[33 -32 34 39 40]
[-42 44 -42 -49 -51]
[14 -13 14 16 17]
->
[33 44 14]

[-26 -4 34]
[-9 12 26]
[-21 5 24]
[-3 7 41]
->
[-26 12 24]

[41 -44 44 43 43]
[-47 51 -51 -49 -49]
[51 -55 56 53 53]
->
[41 51 56]

[38 2 -25 18 7]
[36 -5 29 -16 5]
[-42 -11 -3 -21 -13]
[-34 1 -20 -11 -27]
[-14 -1 35 12 30]
->
[38 -5 -3 -11 30]

[-1 34 -12 -20 0]
[1 -39 14 23 0]
[-1 43 -16 -25 0]
[0 -5 2 3 0]
->
[-1 -39 -16 3]

[-9 4]
[-46 16]
[39 0]
->
[-9 16]

[3 15 -14 -5 -12]
[1 -34 51 24 45]
[1 4 -3 -1 -3]
[0 2 -1 0 -1]
[1 -38 56 27 50]
->
[3 -34 -3 0 50]

[-38 39 -42]
[37 -40 40]
[45 -48 48]
->
[-38 -40 48]

[-53 39 1 15]
[-24 -15 -4 -6]
[13 36 13 2]
[1 -1 0 1]
[-56 7 -3 10]
->
[-53 -15 13 1]
---
[-5 -30 10]
[4 29 8]
[16 -42 6]
[2 -8 -12]
[14 22 22]
[-13 14 -29]
[-44 -29 -14]
[-2 -2 -4]
[-39 38 -1]
[4 -4 -1]
->
[-39 38 -1]
[4 29 8]
[14 22 22]
[-13 14 -29]
[-2 -2 -4]
[4 -4 -1]
[2 -8 -12]
[-44 -29 -14]
[-5 -30 10]
[16 -42 6]

[-2 -10 -7 -4 1 -5 6 -1 -17 2]
[4 15 -2 9 0 -11 1 -2 5 6]
[19 9 41 -5 25 22 5 -1 9 -6]
[3 -17 -18 3 -14 1 18 -6 -19 17]
[0 3 7 3 -10 1 -11 7 -7 -7]
[10 -16 5 -3 -20 4 11 10 -4 -2]
[5 7 18 9 -1 5 -11 4 -4 20]
->
[4 15 -2 9 0 -11 1 -2 5 6]
[19 9 41 -5 25 22 5 -1 9 -6]
[5 7 18 9 -1 5 -11 4 -4 20]
[0 3 7 3 -10 1 -11 7 -7 -7]
[-2 -10 -7 -4 1 -5 6 -1 -17 2]
[10 -16 5 -3 -20 4 11 10 -4 -2]
[3 -17 -18 3 -14 1 18 -6 -19 17]

[28 32 13 0 -11 -30 35]
[28 -10 -1 15 3 4 -37]
[14 2 12 11 -5 32 -30]
[-18 -17 -21 -4 8 -34 34]
[-4 0 -4 3 7 -44 43]
[16 -8 -11 1 -5 26 -34]
->
[28 32 13 0 -11 -30 35]
[14 2 12 11 -5 32 -30]
[-4 0 -4 3 7 -44 43]
[16 -8 -11 1 -5 26 -34]
[28 -10 -1 15 3 4 -37]
[-18 -17 -21 -4 8 -34 34]

[9 -38 -25 49 31 -5 11]
[14 -22 12 15 27 5 -16]
[21 -18 -3 23 -22 -7 10]
->
[21 -18 -3 23 -22 -7 10]
[14 -22 12 15 27 5 -16]
[9 -38 -25 49 31 -5 11]

[-14 -2 -6 50 -26 38 52 -12 -27 -25 8]
[-20 55 -41 -3 1 9 -16 -45 -17 -19 33]
[24 20 -1 -22 13 -42 -16 -1 32 0 -5]
[-29 -14 -1 52 -19 34 37 -18 -25 -6 2]
->
[-20 55 -41 -3 1 9 -16 -45 -17 -19 33]
[24 20 -1 -22 13 -42 -16 -1 32 0 -5]
[-14 -2 -6 50 -26 38 52 -12 -27 -25 8]
[-29 -14 -1 52 -19 34 37 -18 -25 -6 2]

[-3 20 24 13 19]
[-5 49 -2 -27 0]
->
[-5 49 -2 -27 0]
[-3 20 24 13 19]

[-30 -11 8 29 4 39 23]
[-18 17 28 34 19 40 21]
[1 -8 16 -10 -10 -20 26]
[-2 22 -8 8 -12 -11 3]
[-24 -15 -1 22 -9 39 -17]
[0 8 5 1 -19 -33 -3]
[31 -3 -2 -7 -5 -17 14]
[2 -10 14 0 29 24 6]
[-11 12 -21 17 -16 8 -5]
[-22 14 23 36 16 39 21]
->
[-2 22 -8 8 -12 -11 3]
[-18 17 28 34 19 40 21]
[-22 14 23 36 16 39 21]
[-11 12 -21 17 -16 8 -5]
[0 8 5 1 -19 -33 -3]
[31 -3 -2 -7 -5 -17 14]
[1 -8 16 -10 -10 -20 26]
[2 -10 14 0 29 24 6]
[-30 -11 8 29 4 39 23]
[-24 -15 -1 22 -9 39 -17]

[-24 24 -5 -40 -16 18 -14 9 17]
[-5 50 35 -38 19 30 5 -20 53]
->
[-5 50 35 -38 19 30 5 -20 53]
[-24 24 -5 -40 -16 18 -14 9 17]

[-11 -6 24 22 -21 30 43 -39 -45 -14 35 25]
[28 42 36 13 -17 24 -30 15 -14 38 -9 -16]
[-4 28 -39 32 -8 -3 27 23 37 -15 27 -27]
->
[28 42 36 13 -17 24 -30 15 -14 38 -9 -16]
[-4 28 -39 32 -8 -3 27 23 37 -15 27 -27]
[-11 -6 24 22 -21 30 43 -39 -45 -14 35 25]
